Here is a tiny trained network, its code and every weight. The questions are about switching its units off for an input and a class, where a switched-off unit gives its printed mean instead of its output.

import numpy as np


def w(rows, s, z=0):
    codes = np.array(rows[::2]) - 128.0
    scale = np.full(codes.shape[1], s)
    scale[-1] = z or s
    return codes * scale


def norm(h):
    return h / np.sqrt((h * h).mean(-1, keepdims=True) + 1e-5)


def f(y):
    return y / 2 * (1 + np.tanh(0.7978845608 * (y + 0.044715 * y**3)))


def log_softmax(a):
    a = a - a.max(-1, keepdims=True)
    return a - np.log(np.exp(a).sum(-1, keepdims=True))


def net(x, mask):
    res = np.array(x, float).reshape(1, 7) / 4 @ E
    u = 0
    for l in range(3):
        y = f(norm(res) @ A[l][:, :-1].T + A[l][:, -1])
        res = res + np.where(mask[u : u + 13], y, B[l][:, -1]) @ B[l][:, :-1]
        u += 13
    return log_softmax(norm(res)[-1] @ U[:, :-1].T + U[:, -1])


A, B = {}, {}
E = w([
[136,155,104,123,131,103],'x0',
[137,146,115,78,108,145],'x1',
[129,116,137,116,120,146],'x2',
[172,206,241,121,123,107],'x3',
[127,198,129,218,28,159],'x4',
[117,127,132,139,136,126],'x5',
[82,67,173,77,2,68],'x6',
],0.0083)
A[0] = w([
[190,104,142,170,126,156,159],'L0N1',
[164,128,122,97,254,160,222],'L0N2',
[78,93,127,143,126,154,154],'L0N3',
[143,192,205,142,146,155,84],'L0N4',
[172,191,96,203,110,235,96],'L0N5',
[129,117,125,113,64,130,97],'L0N6',
[141,56,152,57,130,42,108],'L0N7',
[130,119,107,130,108,159,148],'L0N8',
[147,121,48,181,139,161,37],'L0N9',
[161,128,179,97,155,71,73],'L0N10',
[120,70,42,131,114,132,243],'L0N11',
[146,132,139,121,121,113,68],'L0N12',
[89,155,127,182,19,123,5],'L0N13',
],0.011,0.0028)
B[0] = w([
[87,190,113,107,95,119,151],'L0N1',
[231,58,129,161,11,173,254],'L0N2',
[148,158,52,56,117,96,152],'L0N3',
[182,234,77,123,85,9,186],'L0N4',
[14,196,137,144,202,124,237],'L0N5',
[169,87,132,200,193,144,161],'L0N6',
[56,205,106,146,194,61,206],'L0N7',
[125,128,99,114,148,127,144],'L0N8',
[111,57,174,17,147,252,180],'L0N9',
[121,57,197,52,119,184,163],'L0N10',
[97,153,6,115,59,77,209],'L0N11',
[98,133,159,140,115,137,122],'L0N12',
[236,48,124,107,104,216,212],'L0N13',
],0.011,0.0078)
A[1] = w([
[5,149,109,83,210,181,20],'L1N1',
[115,134,109,203,66,102,156],'L1N2',
[100,196,223,102,207,104,104],'L1N3',
[196,135,242,112,97,153,66],'L1N4',
[171,108,127,123,7,130,109],'L1N5',
[132,114,168,83,143,137,63],'L1N6',
[192,128,74,102,98,92,5],'L1N7',
[103,122,203,105,175,122,79],'L1N8',
[50,159,212,60,103,139,105],'L1N9',
[131,57,110,138,117,164,71],'L1N10',
[83,103,144,84,169,35,51],'L1N11',
[90,115,205,172,130,128,140],'L1N12',
[125,146,206,87,208,114,127],'L1N13',
],0.011,0.0021)
B[1] = w([
[143,128,165,5,201,163,209],'L1N1',
[148,136,114,77,150,157,164],'L1N2',
[127,109,95,154,26,135,206],'L1N3',
[123,146,134,80,190,81,200],'L1N4',
[146,119,111,171,177,140,254],'L1N5',
[133,102,164,158,125,115,128],'L1N6',
[111,85,186,153,146,169,182],'L1N7',
[141,86,156,129,86,135,148],'L1N8',
[130,75,136,158,114,161,173],'L1N9',
[106,166,98,154,78,131,184],'L1N10',
[116,112,123,156,114,66,173],'L1N11',
[174,110,131,135,108,111,137],'L1N12',
[142,94,127,143,66,146,166],'L1N13',
],0.025,0.0078)
A[2] = w([
[132,154,213,65,146,87,154],'L2N1',
[143,61,166,121,173,148,194],'L2N2',
[185,133,236,148,228,65,112],'L2N3',
[62,110,137,193,101,250,211],'L2N4',
[120,131,109,85,112,148,60],'L2N5',
[69,106,139,133,96,57,81],'L2N6',
[189,87,177,122,100,191,51],'L2N7',
[93,189,146,101,65,167,52],'L2N8',
[121,105,97,82,109,126,82],'L2N9',
[155,137,176,141,156,138,128],'L2N10',
[145,159,106,103,188,130,152],'L2N11',
[84,193,144,143,59,144,69],'L2N12',
[15,139,116,109,185,46,7],'L2N13',
],0.015,0.0017)
B[2] = w([
[147,95,28,222,183,140,177],'L2N1',
[92,211,41,72,130,131,200],'L2N2',
[238,151,234,146,20,245,230],'L2N3',
[196,31,72,161,225,73,254],'L2N4',
[155,123,201,154,110,95,154],'L2N5',
[26,93,141,116,120,107,165],'L2N6',
[36,137,138,148,101,83,201],'L2N7',
[95,247,145,151,91,88,173],'L2N8',
[158,169,186,203,146,134,160],'L2N9',
[191,121,157,86,103,96,156],'L2N10',
[62,38,174,106,76,115,197],'L2N11',
[89,212,56,87,58,112,164],'L2N12',
[148,241,235,222,250,20,157],'L2N13',
],0.015,0.0086)
U = w([
[172,30,60,181,202,138,224],'0',
[236,126,186,142,69,190,210],'1',
[63,143,170,174,211,9,75],'2',
[87,40,176,161,34,53,8],'3',
[79,147,126,41,221,179,127],'4',
[96,248,134,113,66,104,97],'5',
],0.015,0.0015)

Each question gives the input, the list of numbers given to net, and the class t.
The units are the neurons (one row each of A and B). Each row of codes is followed by its name. A weight is (code - 128) times the scale printed after its matrix; where a second scale follows, it is the last column's (A, B and U).
mask holds one flag per neuron, layer by layer. A switched-off neuron (its flag False) gives its mean, the last column of its row in B, instead of its output. The means were averaged over made-up inputs and are rounded, as every weight is.
A unit's drop is (log p(t) with every unit on - log p(t) with that unit switched off) / (log p(t) with every unit on - log p(t) with every unit switched off).
The circuit of an input: a set's keep is (log p(t) with only the set's units on - log p(t) with every unit switched off) / (log p(t) with every unit on - log p(t) with every unit switched off). Starting from the 12 units with the biggest drops (on a tie, the unit counted first), units are removed one at a time, each time the one whose removal leaves the highest keep (on an exact tie, the one counted first), for as long as the keep stays at least 0.8.
circuit, biggest first: the units of the circuit, biggest drop first
unit that matters most: the unit with the biggest drop
k most important neurons: the k neurons with the biggest drops, biggest first
k most important neurons of layer l: the k neurons of layer l with the biggest drops, biggest first
drop when u is switched off: that unit's drop, to one decimal
input [-1,3,-5,1,2,1,6], class 1: 2 most important neurons of layer 1 => [L1N4; L1N3]
input [3,6,6,6,1,7,-5], class 5: 2 most important neurons => [L0N5; L0N13]
input [0,-7,1,1,3,-4,6], class 1: 2 most important neurons => [L0N11; L1N4]
input [-3,-5,-4,-3,2,5,0], class 4: circuit, biggest first => [L0N2; L1N1]
input [0,-5,-8,6,-3,4,-8], class 1: circuit, biggest first => [L2N3]
input [-5,-2,5,1,-6,4,2], class 3: 2 most important neurons of layer 0 => [L0N7; L0N11]
input [-6,-6,2,0,-6,7,8], class 2: 2 most important neurons => [L0N7; L2N13]
input [-2,0,0,7,7,-4,-1], class 5: 2 most important neurons => [L0N5; L0N2]
input [-6,3,2,-3,1,1,-6], class 4: 2 most important neurons => [L0N5; L1N1]
input [-5,-5,-1,7,1,-2,-4], class 5: 3 most important neurons => [L0N13; L0N5; L0N4]
input [-3,7,6,0,0,-2,-3], class 0: 2 most important neurons => [L0N2; L1N1]
input [7,5,2,4,6,8,-1], class 5: 2 most important neurons => [L0N5; L0N2]
input [-3,4,-3,0,3,-2,7], class 0: 2 most important neurons => [L1N10; L1N1]
input [-2,2,-4,6,3,-7,-2], class 5: circuit, biggest first => [L0N4]
input [-7,7,-6,1,0,6,-6], class 1: 2 most important neurons => [L0N11; L0N2]
input [1,2,-8,2,-7,-4,-3], class 1: 2 most important neurons => [L0N2; L2N3]
input [-2,5,1,-3,1,5,-7], class 4: 3 most important neurons of layer 0 => [L0N5; L0N13; L0N9]
input [2,-8,8,1,-8,-4,3], class 3: 2 most important neurons of layer 0 => [L0N10; L0N7]
input [-7,-2,5,4,1,4,6], class 1: 2 most important neurons of layer 0 => [L0N5; L0N13]
input [-1,0,5,-4,7,-1,2], class 0: unit that matters most => L0N13
input [6,-8,-4,3,7,-3,7], class 1: drop when L1N4 is switched off => 0.1
input [-7,3,7,8,4,1,-1], class 5: 2 most important neurons of layer 0 => [L0N2; L0N4]
